Here is a tiny trained network, its code and every weight. The questions are about switching its units off for an input and a class, where a switched-off unit gives its printed mean instead of its output.

import numpy as np


def w(rows, s, z=0):
    codes = np.array(rows[::2]) - 128.0
    scale = np.full(codes.shape[1], s)
    scale[-1] = z or s
    return codes * scale


def f(y):
    return np.maximum(y, 0)


def log_softmax(a):
    a = a - a.max(-1, keepdims=True)
    return a - np.log(np.exp(a).sum(-1, keepdims=True))


def net(x, mask):
    res = np.array(x, float).reshape(1, 3) / 4 @ E
    y = f(res @ A[0][:, :-1].T + A[0][:, -1])
    res = res + np.where(mask, y, B[0][:, -1]) @ B[0][:, :-1]
    return log_softmax(res[-1] @ U[:, :-1].T + U[:, -1])


A, B = {}, {}
E = w([
[241,165,69,171],'x0',
[115,252,99,62],'x1',
[168,38,82,48],'x2',
],0.012)
A[0] = w([
[97,140,92,41,154],'N1',
[98,187,186,143,122],'N2',
[111,47,159,93,97],'N3',
[171,150,138,112,89],'N4',
[180,107,78,123,150],'N5',
[155,94,167,193,192],'N6',
[225,108,42,112,57],'N7',
[165,99,111,108,107],'N8',
[84,142,179,142,152],'N9',
[103,124,138,218,132],'N10',
[75,219,129,136,145],'N11',
[171,103,131,90,118],'N12',
[71,145,202,164,124],'N13',
[128,192,60,123,146],'N14',
[175,175,90,113,97],'N15',
[140,102,138,105,140],'N16',
[125,70,153,85,158],'N17',
[156,171,106,198,137],'N18',
[98,3,150,177,254],'N19',
[104,75,98,110,117],'N20',
[62,145,165,59,130],'N21',
[61,65,167,85,153],'N22',
[167,95,38,58,145],'N23',
[144,47,145,114,159],'N24',
[168,104,149,204,192],'N25',
[241,169,158,143,140],'N26',
],0.017,0.0092)
B[0] = w([
[143,173,144,39,196],'N1',
[119,189,118,172,189],'N2',
[93,180,74,145,187],'N3',
[136,173,112,132,147],'N4',
[139,169,124,180,184],'N5',
[165,40,116,139,186],'N6',
[178,136,247,195,204],'N7',
[99,143,134,169,161],'N8',
[139,140,156,172,180],'N9',
[182,70,125,86,170],'N10',
[122,187,118,156,215],'N11',
[79,176,155,156,163],'N12',
[152,84,214,192,190],'N13',
[111,159,107,113,194],'N14',
[73,157,128,170,179],'N15',
[25,156,104,123,154],'N16',
[87,121,142,111,185],'N17',
[148,132,51,121,182],'N18',
[92,80,92,169,249],'N19',
[110,120,93,102,166],'N20',
[178,139,193,65,205],'N21',
[62,171,134,140,213],'N22',
[111,133,201,96,211],'N23',
[78,121,100,132,193],'N24',
[163,33,96,132,187],'N25',
[117,125,53,196,198],'N26',
],0.011,0.021)
U = w([
[85,60,187,223,254],'0',
[29,176,7,190,55],'1',
[150,208,168,166,217],'2',
[106,135,160,26,22],'3',
[212,78,25,148,98],'4',
],0.011,0.0023)

Each question gives the input, the list of numbers given to net, and the class t.
The units are the neurons (one row each of A and B). Each row of codes is followed by its name. A weight is (code - 128) times the scale printed after its matrix; where a second scale follows, it is the last column's (A, B and U).
mask holds one flag per neuron, in row order. A switched-off neuron (its flag False) gives its mean, the last column of its row in B, instead of its output. The means were averaged over made-up inputs and are rounded, as every weight is.
A unit's drop is (log p(t) with every unit on - log p(t) with that unit switched off) / (log p(t) with every unit on - log p(t) with every unit switched off).
The circuit of an input: a set's keep is (log p(t) with only the set's units on - log p(t) with every unit switched off) / (log p(t) with every unit on - log p(t) with every unit switched off). Starting from the 12 units with the biggest drops (on a tie, the unit counted first), units are removed one at a time, each time the one whose removal leaves the highest keep (on an exact tie, the one counted first), for as long as the keep stays at least 0.8.
units of the circuit, in order: the units of the circuit, biggest drop first
k most important neurons: the k neurons with the biggest drops, biggest first
drop of u: that unit's drop, to one decimal
input [8,-5,0], class 4: 2 most important neurons : (N18 N25)
input [7,0,4], class 0: units of the circuit, in order : (N7)
input [7,6,1], class 2: 2 most important neurons : (N7 N19)
input [-7,1,7], class 3: 3 most important neurons : (N21 N1 N26)
input [-3,-7,1], class 1: 2 most important neurons : (N3 N7)
input [-5,-1,2], class 1: 2 most important neurons : (N7 N3)
input [5,5,1], class 2: 2 most important neurons : (N7 N19)
input [6,2,1], class 2: drop of N22 : 0.2
input [-1,-8,7], class 1: drop of N3 : 0.4
input [0,7,-6], class 2: drop of N25 : 0.1
